(in the rows, 128 means zero)
Each row of numbers belongs to one of the nodes below and depends on some of the facts about them. Some rows are named. Which node is each other row?

How the nodes are related:
β: belongs to class; γ: points at; Σ: is of sort
{betotan bovis brugrom dodrel dopor garun gatak geki groflako keplin neklas nutak rogram zufes} β 668
{beza bobogri braka bukle dedapen degron desik dragru flilus foplogar fotil ganu grasem grepe gritrezim grupo kasta kedul lasak listi mugum nitun nudro pamuk rubruk tagre tostu trebin truplas vugra zigrus} β 817
{biska brugrifem buplu daskunes diron drabrom dritel fabok flidren floke flude flustel geflobrak gifa grastuk groklil grozo grugos kista kletezu klusis lala mostol pemodrok plasu platek plenun pliski rirul ropla selor simes sino sira skaskir skeklos skimas skizol stiniklon stutrum toklil truvus vabrek vaskor vipek zogu} β 176
{bragras brokomir droklor drudor fliflomor foveki gruzedre kebar kelo plame plebas sede skagir skepa skogom toklo trufis} β 576
{bribrur depil detri driskes dromom flola gupil kozum neplen potun rutru setu skodru stagrar stavuski stegrik tegrik togrok trutrazo veflir zipler} β 261
{dakli drige foplem kasa kasku legrem pabro plonus puva retus skapan skifla viflen vugir} β 822
{dotiklo kuvek laraska podoskim retror segeklom sukle viston vofom zafa zistes} β 779
beza γ keplin retus droklor toklil
bobogri γ grastuk diron vugir rogram skaskir
bragras γ kasta ropla plonus
bribrur γ drige garun simes
brugrifem γ puva zogu
bukle γ stutrum droklor plebas potun
buplu γ flude bovis grepe
dakli γ flude toklil dopor groklil
daskunes γ zufes kista skepa skizol potun
depil γ bovis garun mostol mugum potun
desik γ mostol potun
detri γ skifla
dodrel γ sino grupo stavuski skimas foplem
drabrom γ setu foveki droklor vipek
driskes γ lasak skepa plonus
drudor γ setu stavuski dotiklo brugrom plonus
fabok γ grasem stavuski viston drige rubruk
fliflomor γ diron platek
flilus γ keplin flola sino bovis dritel pamuk vabrek
flustel γ skagir klusis dragru rubruk flidren
foplogar γ grupo rubruk rutru
fotil γ grozo lasak stegrik
ganu γ gifa vabrek
gatak γ zistes dritel
gruzedre γ selor vugir kasta kuvek
gupil γ laraska zafa dopor skepa mugum
kasku γ degron bovis zogu
kebar γ vipek foplem
kelo γ pabro diron truvus laraska geflobrak skaskir
kletezu γ zufes groflako plame tagre plebas retror
kozum γ betotan foveki brokomir grepe
lala γ flola dromom trebin brugrom
listi γ rutru
neklas γ kedul skimas tagre
neplen γ groklil plebas
nutak γ dotiklo geki
pemodrok γ vugir kasta segeklom
pliski γ grozo skifla
podoskim γ grozo zufes veflir skimas
rirul γ zistes sede kasa
sira γ dromom kasa
skapan γ nudro veflir dromom grupo brokomir plonus
skeklos γ tegrik kasta skodru platek
skogom γ flola grasem skifla biska drige laraska
stagrar γ zistes klusis vugir garun floke retror
stiniklon γ selor rubruk
sukle γ gritrezim setu floke toklil braka plasu
togrok γ kuvek platek nitun puva mugum
toklo γ skagir floke
tostu γ grugos
trufis γ grugos drige geki
truplas γ tegrik tagre
trutrazo γ puva
vaskor γ segeklom zafa vofom
viflen γ stavuski
vugra γ keplin plenun rogram platek skizol retror
zigrus γ plenun gritrezim grupo legrem
zipler γ dedapen foveki foplem
{betotan beza biska brugrifem bukle dakli dedapen degron desik detri dopor dotiklo drabrom dragru droklor dromom drudor fabok flidren flilus floke flola flude flustel foplem foplogar foveki ganu garun geflobrak geki gifa grastuk gritrezim groflako groklil grozo grugos grupo gupil kasku kebar kelo keplin kista klusis kuvek listi mostol mugum nitun nudro nutak pamuk pemodrok plame platek plenun pliski plonus potun puva retror retus rirul rogram ropla rubruk rutru sede segeklom simes sino sira skagir skaskir skepa skifla skimas skodru stagrar stavuski stutrum sukle tagre tegrik togrok toklo tostu trebin trufis truplas truvus vabrek veflir vipek vofom vugir vugra zafa zigrus zistes zogu} Σ 2
{bobogri bovis bragras braka bribrur brokomir brugrom buplu daskunes depil diron dodrel drige driskes dritel fliflomor fotil gatak grasem grepe gruzedre kasa kasta kedul kletezu kozum lala laraska lasak legrem neklas neplen pabro plasu plebas podoskim selor setu skapan skeklos skizol skogom stegrik stiniklon toklil trutrazo vaskor viflen viston zipler zufes} Σ 532

Known rows:
[170 133 126 148  80 114 149  89  69  81 104 119 147 153 167 112 102  87
 142 118 152 162 170 143 106  84 128] -> neplen
[171 121 136 144  75 123 146  53  93 119 122  77 141 173 140  95 122 124
 140 130 130 137 160 146  99 101 119] -> toklil
[191 100 141 148 113 141 120  94  54  67 163 124 140 104 128 125 114 117
 152  97  98 116 143 152 106 102  67] -> dakli
[204 146 118 120 110 137 133  71  83 100 116 132 123 163 150 109 138 121
 141 103 120 161 164 147  69  93  85] -> tagre
[194 109 133 113 104 131 124  91  81  86 129 159 141 130 145 128 121 111
 127 106 146 132 155 161  88  87  98] -> tostu
[175 120 132 139  75 117 139  63  95 101 118  86 147 170 132 106 122 107
 128 129 146 136 151 149  94 105 111] -> plasu
[176 104 137 118  96 146 130  67  99 108 120 108 134 137 145 112 117 136
 141 108 137 130 148 167  95  91  80] -> gifa
[192 120 114 112 104 148 146  86 104 118 105 107 108 149 160  93 121 138
 143 108 155 142 168 159  87  79  76] -> skepa
[162 102 127 140  95  94 136  77  28  79 139 124 142 146 122 122  89 102
 136 143 132 128 149 156  93 105 111] -> gatak
[176 102 146 118  95 147 129  64 109 113 129 102 134 143 148 107 122 142
 145 121 133 130 152 169  86  92  90] -> vabrek
[178 109 139 121  92 143 135  66 103 116 119  97 130 138 156 110 114 144
 151 110 134 128 158 175  88  90  89] -> zogu
[182 127 122 129  98 139 134  73  96  98 106 105 126 137 158 110 120 136
 149 103 134 144 148 158  93  91  63] -> kista
[181 108 146 117 126 129 127  67  53  86 134 139 131 156 140 102 116 140
 143 144 105 140 145 166  87 105  77] -> betotan
[188 122 121 150 107 107 137  62  61  87 153 105 131 158 118 121 135 111
 134 125 122 116 134 131  82 106  89] -> legrem
[187 126 127 117 106 144 135  66 102 101 104 111 129 161 147 109 142 135
 136 112 138 148 142 154  95  94  65] -> skimas
[186 115 111 113  95 134 137  71 101 104  99 103 121 139 140 107 105 122
 131  91 136 126 156 169  75 101  74] -> grastuk
[175 134 115 143  83 111 151  65  87 105 109  79 127 158 151 114 120 124
 144 118 144 142 161 149  92  89  94] -> skizol

Name these rows:
No name comes twice in this set of rows, the named rows included.
[178 101 129 101 104 128 144  44  70  91 104  96 127 157 135  95  93 138
 118 141 114 127 147 190  68 105  95] | zistes
[203 117 129  98 102 141 123  65 102 106 123 142 134 169 136 108 127 112
 107 111 133 134 156 161  52 102 104] | rubruk
[170 122 114 134  75 107 147  80  71  87 103 120 134 147 166 116  98  97
 136 117 160 138 173 158  90  88 135] | trutrazo
[191 123 118 120  99 141 134  76 102  96 102 110 124 144 143 114 125 124
 130  99 145 140 144 162  84  97  64] | ropla
[180 126 114 146 109  88 145  85  22  55 117 131 130 154 135 124 113 100
 142 139 141 148 147 142  96 104  78] | neklas
[200 127 133 112 112 141 128  82  85  92 120 150 141 156 147 117 144 114
 133 115 131 147 152 149  81  98  89] | nudro
[190 108 138 121  92 151 138 114  88  85 117 124 144 136 133 102 120 106
 131 101 144 150 153 146 112  95  85] | kebar
[182 125 129 131  91 123 149  84  94 109 119  98 136 179 147  95 134 116
 129 137 172 138 155 134 103  90 107] | brokomir
[180 137 118 139 112 100 145  54  45  90 121 110 115 174 152 114 122 129
 155 155 128 145 156 147  82  94  84] | zufes
[179 125 145 141  93 117 140  69  79 114 140 114 145 167 153 116 130 119
 145 146 145 140 166 140  91  90 136] | grepe
[191 105 121 117  88 132 134  99  77  72  96 138 147 138 144 108  90  76
 116  80 131 150 169 163  84 104 115] | stagrar
[186 114 104 122  81 126 134 100  82  77  97 112 132 119 133 117 105 104
 124  70 141 130 151 169  88 106  63] | pemodrok

The same nodes again, as new rows of numbers:
Known rows:
[163 125 130 139 151 102 138 128 113 138 131  93 132 141 122 127 143 144
 129 140 135 106 106 101 102 113 137 168 117  84 132 128 126 132] -> gatak
[123 125 115 145 131 172 127 144 157 122 101 137 131 152 107 117  87 110
 146 109 120 135 148 122 123 126 112  94 122 145 137 146 136 125] -> dromom
[149 149 111 100 119  71 130 135 117 127 133 109 118 104 125 125 189 148
 119 149 128 100 112 120 108 136 140 158 135  95 101 104 118 128] -> gruzedre
[111 126 120 153  80 124 173 117 139 113 145 105 126 116 111 107 103 122
 110 146 108 157 121 158 138 152 112  95 141 150 119 141 125 145] -> zafa
[122 107 113 148 129 154 134 126 162 100  97 155 116 144 115 119 103 112
 118 100 117 141 153 114 141 135 104 110 117 153 131 158 135 139] -> grupo
[149 127 114 118 152  91 121 124 141 119 138  98 128 152 130 137 140 122
 114 126 139 104 113  77 106 116 153 153  92  77 135 113 112 115] -> dodrel
[123 129 114 148 139 166 134 145 155 128  96 157 124 156 105 114  86 122
 152 100 115 128 142 113 131 129 108 101 125 149 139 151 132 125] -> stavuski
[110 125 118  91 132  73 136 126 148 137 124  97 108 137 136 155 156 111
 106 136 122 119 118 102 121 121 121 117 108  98 108 105 131  98] -> drudor
[128 125 116 147 134 170 145 145 144 131 110 133 134 157 114 107 100 132
 139 116 120 121 124 120 122 108 105 101 137 135 140 140 129 124] -> geki
[105 123 118  95 123  86 154 132 138 152 123  88 116 137 126 137 152 126
 128 145 112 113 112 116 123 119 110 117 118  93 111 104 141 102] -> trufis
[135 140 132  91 118  89 145 136 135 137 129  68 125 114 123 134 177 131
 121 163 123 120 106 141 117 127 122 118 132  90 102  94 115 101] -> kelo
[146 123 130 143 120 176 120 125 158  81 114 124 126 116 112 112 115 107
 110 107 136 158 154 143 131 154 124  97 128 149 124 149 117 140] -> tagre
[103 142 129  88 132 146 117 135 136 144 139 127 134 132 144 148 147 122
 124 127 134 120 119 125 120 121 131  97 118 114 127  80 121  94] -> pliski
[110 102 122 140 129 120 141 134 148 129 130 135 104 129 144 147  84 105
 115 113 127 143 149 121 152 127 136 113 137 145 125 146 154 138] -> foveki
[164 135 143 137 148 114 104 116 124 107 127  66 145 129 122 131 136 117
 134 139 148 122 131 124 111 135 172 164 103  91 134 127 115 130] -> neplen
[152 147 117 113 136 125 116 126 147 110 128  99 143 138 109 115 140 120
 131 136 140 113 127 111  98 145 159 142  97  88 127 117 106 114] -> driskes
[129 115 130 143 144 124 105 126  97 142 153 174 131 120 162 133 104 143
 146 106 141 118 140 127 143 121 156 171 147 143 147 140 155 159] -> toklil

Rows to name:
No name comes twice in this set of rows, the named rows included.
[137  97 132 154 129 132 139 116 139 109 120  95 135 145 127  95  90 114
 142 122 133 130 146 126 136 141 144 174 109 121 135 159 134 164] | grepe
[153 142 150 106 135 140 121 133 134 126 108  40 145 125 108 129 150 114
 141 156 136 136 112 139 105 125 125 114 106  84 117 112 106 101] | gupil
[100 137 122  82 144 101 132 132 121 173 121 143 122 139 145 155 170 140
 139 136 117  99 108 105 128 100 107 125 117 109 125  90 132  83] | fabok
[106 133 120 119 130 176 103 136 145 132 138 195 127 125 148 149 109 119
 118  90 139 139 147 131 146 135 138  86 137 164 135 117 133 124] | skimas
[123 150 109 102 147  97 115 129 103 151 129 175 130 126 144 133 180 161
 134 129 130  85 112 105 121 116 133 165 130 117 128 106 130 118] | stiniklon
[133 133 133 119 131 149 133 136 144 134 107  91 139 150 104 117 125 113
 149 138 125 129 124 125 115 127 117 102 105 103 124 117 118 103] | detri
[137 149 142 127 127 178 103 145 110 133 132 193 141  98 140 128 126 144
 134 115 140 140 138 159 134 126 121 104 177 168 139 126 133 135] | platek
[144 116 122 142 120 123 119 127 137 107 156 135 120 114 134 116  98 123
 119 113 145 137 151 137 135 145 169 151 144 136 122 142 141 163] | plebas
[121 115 132 123 129 118 155 121 144 128  96  85 130 146 112 117 141 118
 140 143 119 123 123 126 124 126 100 127  99 103 117 125 123 115] | tostu
[134 129 128 118 133  62 140 133 126 136 113 119 100 112 136 160 163 127
 115 148 119 127 123 110 125 112 115 138 138 114 104 122 133 114] | toklo
[165 141 135 156 131 172 126 146 126 109 116 138 134 123 113 118 121 133
 129 124 136 145 121 135 118 113 108 100 156 141 130 141 113 132] | rogram
[128 154 116 120 126 163 112 143 100 146 143 180 148 114 135  99 130 164
 150 118 134 115 134 149 130 133 140 141 168 151 139 125 134 146] | diron
[122 124 128 150 134 172 139 143 148 138  99 110 137 154 107 103  77 121
 161 122 114 138 139 131 129 123 109 114 127 137 140 146 138 126] | flola
[103 137 119 113 124 191 112 141 147 137 147 186 131 129 142 131 103 120
 127  96 140 132 145 136 144 132 133  77 142 155 136 110 130 118] | grozo

The same nodes again, as new rows of numbers:
Named rows:
[135 126 132 100  88 186 138 139  97 139 143 117  99 116 145 144 128 135
 106 132  96  76  74 131 134 119 146 129 135 131 131 113 119 110 137 127
 159 128] -> fabok
[126 133 158 147 132 127 126 151 120 128 131 140 144 125 133 124 136 131
  90 118 132 111 121 150 130 142 121 130 102 135 125 112 126 126 161 152
 159 112] -> stutrum
[125 135 159 142 130 130 124 166 117 126 130 139 138 123 134 126 134 130
  92 116 133 114 114 149 129 142 121 137 108 131 128 119 127 127 160 156
 159 112] -> flude
[124 135 156 142 129 132 126 152 119 131 131 138 142 121 134 126 133 133
  88 118 131 114 116 145 133 135 125 134 110 134 129 119 122 123 157 157
 165 111] -> vabrek
[128 140  60 142 146 101 114 119 130 132 131 117 143 130 123 137 125 127
 176 128 137 132 153  99 127 109 123 130 118 128  90 156 116 127 114 128
  97 141] -> stegrik
[123 135  81 135 129 120 154 123 119 130 148 140 130 114 136 124 133 142
 140 116 118 109 142 144 128 124 127 147 121 107 119 150 100 128  87 105
 141 108] -> rutru
[123 132  81 145 137 109 153 115 125 131 146 128 159 114 129 120 136 140
 134 121 128 124 152 152 123 119 123 132 130 133 104 126 114 135 111 115
 130 116] -> veflir
[113 123 106 110 125 137 160 130 116 124 160  97 108 106 129 122 137 134
 154 134 127 149 126 147 128 122 112 116 147 112 162 146 142 136  95  93
 122 152] -> stagrar
[133 118  67 119 129 128 117 108 122 131 145  72 131 138 122 145 127 120
 193 143 131 135 150 114 123  92 120  79 129 149 121 117 148 134 128  95
  72 173] -> driskes
[131 129 146 147 128 114 145 102 161 116 120 140 132 125 123 117 130 140
 115 117 132 131 124 142 130 137 134 134 136 126 121 116 120 130 118 136
 137 103] -> plame
[130 124 144 148 129 110 141 107 158 118 115 136 136 123 121 118 132 138
 116 118 138 135 126 146 130 132 133 131 141 135 118 107 127 134 125 136
 134 107] -> skepa
[140 104 134 116 100 146 151  80 139 122 129 110 106 137 131 131 130 138
 126 123 106 101 115 151 127 121 147  90 137 147 144  85 138 130 115  90
 112 123] -> drudor
[131 150 156 131 126 132 120 124 122 125 115 146 134 124 133 120 126 137
 105 124 138 155 112 143 128 154 133 158 136 133 122 156 117 147 120 141
 160 109] -> garun
[115 120 133 137 140 106 151 138 155 121 136 132 121 114 126 111 127 134
 118 120 128 157 147 130 126 134 131 139 155  96 131 151 110 123 105 119
 129 113] -> kuvek
[119 129 136 134 137 121 140 119 125 129 128 154 140 120 127 115 128 129
 111 123 127 138 143 132 128 146 130 156 142 109 126 143 114 132 114 134
 148 114] -> nitun
[128 107 122  97 104 164 151  96 109 133 143 136 105 129 138 132 123 134
 124 129  92  97 122 134 125 131 146 125 137 117 151 122 118 123  99  86
 129 130] -> foplogar
[113 128 146 133 139  87 161  68 146 139 164 122 132 118 127 104 134 145
 124 137 127 151 152 108 126 123 116 125 145  98 145 154 131 116  93 112
 126 115] -> vugir

Rows to name:
No name comes twice in this set of rows, the named rows included.
[129 127  73 115 134 126 113 171 115 121 121 114 123 137 120 144 126 110
 194 136 140 130 141 127 122 114 112 110 112 133 131 128 146 142 114 103
  67 164] | neplen
[126 106 119 116 120 138 158 160 137 115 129 134 114 126 125 123 126 121
 134 126 119 122 142 153 118 128 131 117 147 118 151 108 130 138 100  89
 106 128] | sukle
[129 108 151 110 133 125 113  50 166 127 145  34  74 140 121 138 125 138
 160 143 127 188 111  69 146 122 128  79 147 115 172 156 159 106 124 110
  91 161] | gruzedre
[136 123  66 114 125 129 116 142 116 124 129 107 113 147 127 149 125 116
 194 128 122 102 153 125 124 110 122 103  94 139 132 121 138 138 108  87
  62 157] | zipler
[133 126 151 118 128 144  89 132 119 133 128  78 112 141 129 147 126 117
 141 138 129 131 108  98 138 122 120  88 112 141 141 125 153 114 169 141
 113 165] | vaskor
[137 131 149 104 105 164 134 102 112 129 124 122 118 127 137 128 128 135
 117 136 121 142 106 148 126 141 140 124 150 154 136 124 129 145 124 113
 147 137] | nutak
[123 114 134 104 138 132 111  94 139 133 141  75 106 138 121 135 121 117
 156 145 128 172 135  77 135 128 123 101 148 112 155 153 149 117 129 116
  98 174] | bobogri
[143 151 122 130 134 116  84  89 133 131 108 108 134 154 132 139 116 131
 142 126 131 144 135  98 133 137 141 133 107 151 106 153 111 134 142 133
 112 129] | brugrom
[124 137  71 105 129 142 111 245 106 112  98 150 104 126 118 145 122  96
 207 136 154 139 122 137 122 119 104 157 118 110 141 143 151 150 102 118
  77 165] | depil
[125 141 160 145 132 135 120 182 116 122 116 154 137 121 131 124 136 125
  95 116 139 116 116 158 128 146 116 155 105 124 132 113 131 132 157 160
 161 115] | mostol

Now the same nodes, written a new way:
Named rows:
[166 131 133 128  63 100 136 129 130 125 142  95 129 135 122 119 142 154
 108 103 129 146 130 139 142 156] -> selor
[134 136 138 132 106 138 204 157 144 125  90  79 117 151 140 113 163 134
  87 105 116 106 126 133 129 125] -> bribrur
[131 143 168 118 158 108 168 172 144 121 150 136 118 148 137 146 167 166
  97 123 128 133 122 126 161 150] -> flustel
[139 127 116 124 157 116  96 122 135 130 121 146 120 135 115 114 151 149
 145 133 122 156  73 124 126 143] -> biska
[130 121  95 128 100 116 137 101 128 124 127  95 137 133 132 132  88 103
 156  89 127 120 193 133  74 134] -> brokomir
[144 142 121 128 122 106  72 124 118 133 141 139 128 110 114 129 160 165
 116 158 136 165  91 125 141 139] -> platek
[134 131  94 140  29 128 122 156 119 127 110 111 138 124 130  94  91 115
  92 129 121 111 119 128 108 125] -> pabro
[120 113  84 135 105 152 219 135 131 137  99 113 126 148 132 131  88  97
  89  65 120  73 192 125 146 116] -> podoskim
[108 121 179 118 166 151 120 135 137 120 121 139 125 124 134 133 115  91
 171 119 126 119  95 123 135 117] -> ganu
[119 116 151 126 162 143 109 137 144 117 134 144 121 134 119 125  98  98
 184 110 126 133  83 126 142 126] -> tostu
[133 121  96 136  62 129 154 128 116 126 142 104 146 134 146 111  86  98
 108 136 129 104 190 146 103 120] -> legrem
[120 112 147 124 178 141  97  89 128 124 152 141 132 121 123 139 109  85
 194 133 136 124 140 135 124 118] -> dedapen
[131 135 154 118 146 125  86 114 123 135 112 132 128 111 131 117 161 169
 142 163 129 156  77 121 127 129] -> zogu
[138 146 160 133  82 144 182 151 134 128  86  77 119 126 139 111 163 147
  82 120 127 111 126 126 125 120] -> trutrazo
[102 132 119 129 125 145 104 126 107 133 127 149 142 118 146 112 113 117
 123 204 128 118 149 136  98  99] -> retus
[107 141  99 135 138 104  99 118 117 126 141 150 126 116 117 155 101 126
 126 122 133 132 167 114  99 118] -> plame
[134 110 118 132 155 124  74  91 126 119 178 145 134 125 112 142  96  80
 197 145 141 144 132 143 120 125] -> grupo

Which node is each row?
No name comes twice in this set of rows, the named rows included.
[134 122  98 134  55 130 137 128 117 129 132 101 146 134 142  97  92  95
 122 153 122 111 166 151  92 124] | kasa
[ 98 121 194 118 173 153 139 149 144 121 109 132 121 130 137 144 109  96
 155 114 125 115 100 115 139 118] | flilus
[154 128 147 123  86 109 188 158 144 124 133  96 128 151 133 134 148 146
  90  73 127 118 147 132 156 158] | stiniklon
[136 128 163 129 127 119  90 123 134 111 180 142 132 128 126 138 103 103
 174 152 135 142 109 144 143 130] | dragru
[124 150 130 131 112  86  86 138 122 115 176 138 134 128 129 144  96 129
 151 159 127 152 137 139  89 131] | skagir
[140 145 101 138 148 116 135 120 128 124 164 135 122 139 120 125 170 115
 117 185 129 151 129 146 115 119] | rutru
[117 133 131 125  90 124 173 169 150 117  83  98 121 150 131 126  89 126
 124  53 112  96 132 114 102 148] | skogom
[131 119 136 121 122 126 218 141 135 132 100  95 122 135 132 151 147 141
  68  29 133  89 189 110 157 153] | kletezu
[113 112  88 130 107 147 214 161 133 129 114 112 133 157 144 120 106  89
  83  89 123  71 195 128 127 126] | skapan
[124 107 136 127 160 136  80 107 135 120 147 148 126 125 116 127  94  85
 188 134 129 136  92 135 117 121] | trebin
[114 118  88 135 146 135 103 103 107 132 150 155 142 127 137 113 108  88
 143 200 127 127 156 143  90 106] | foplem
[126 102 119 131 168 132  94 101 130 122 156 150 127 127 109 140  99  85
 183 110 136 131 131 131 132 122] | nudro

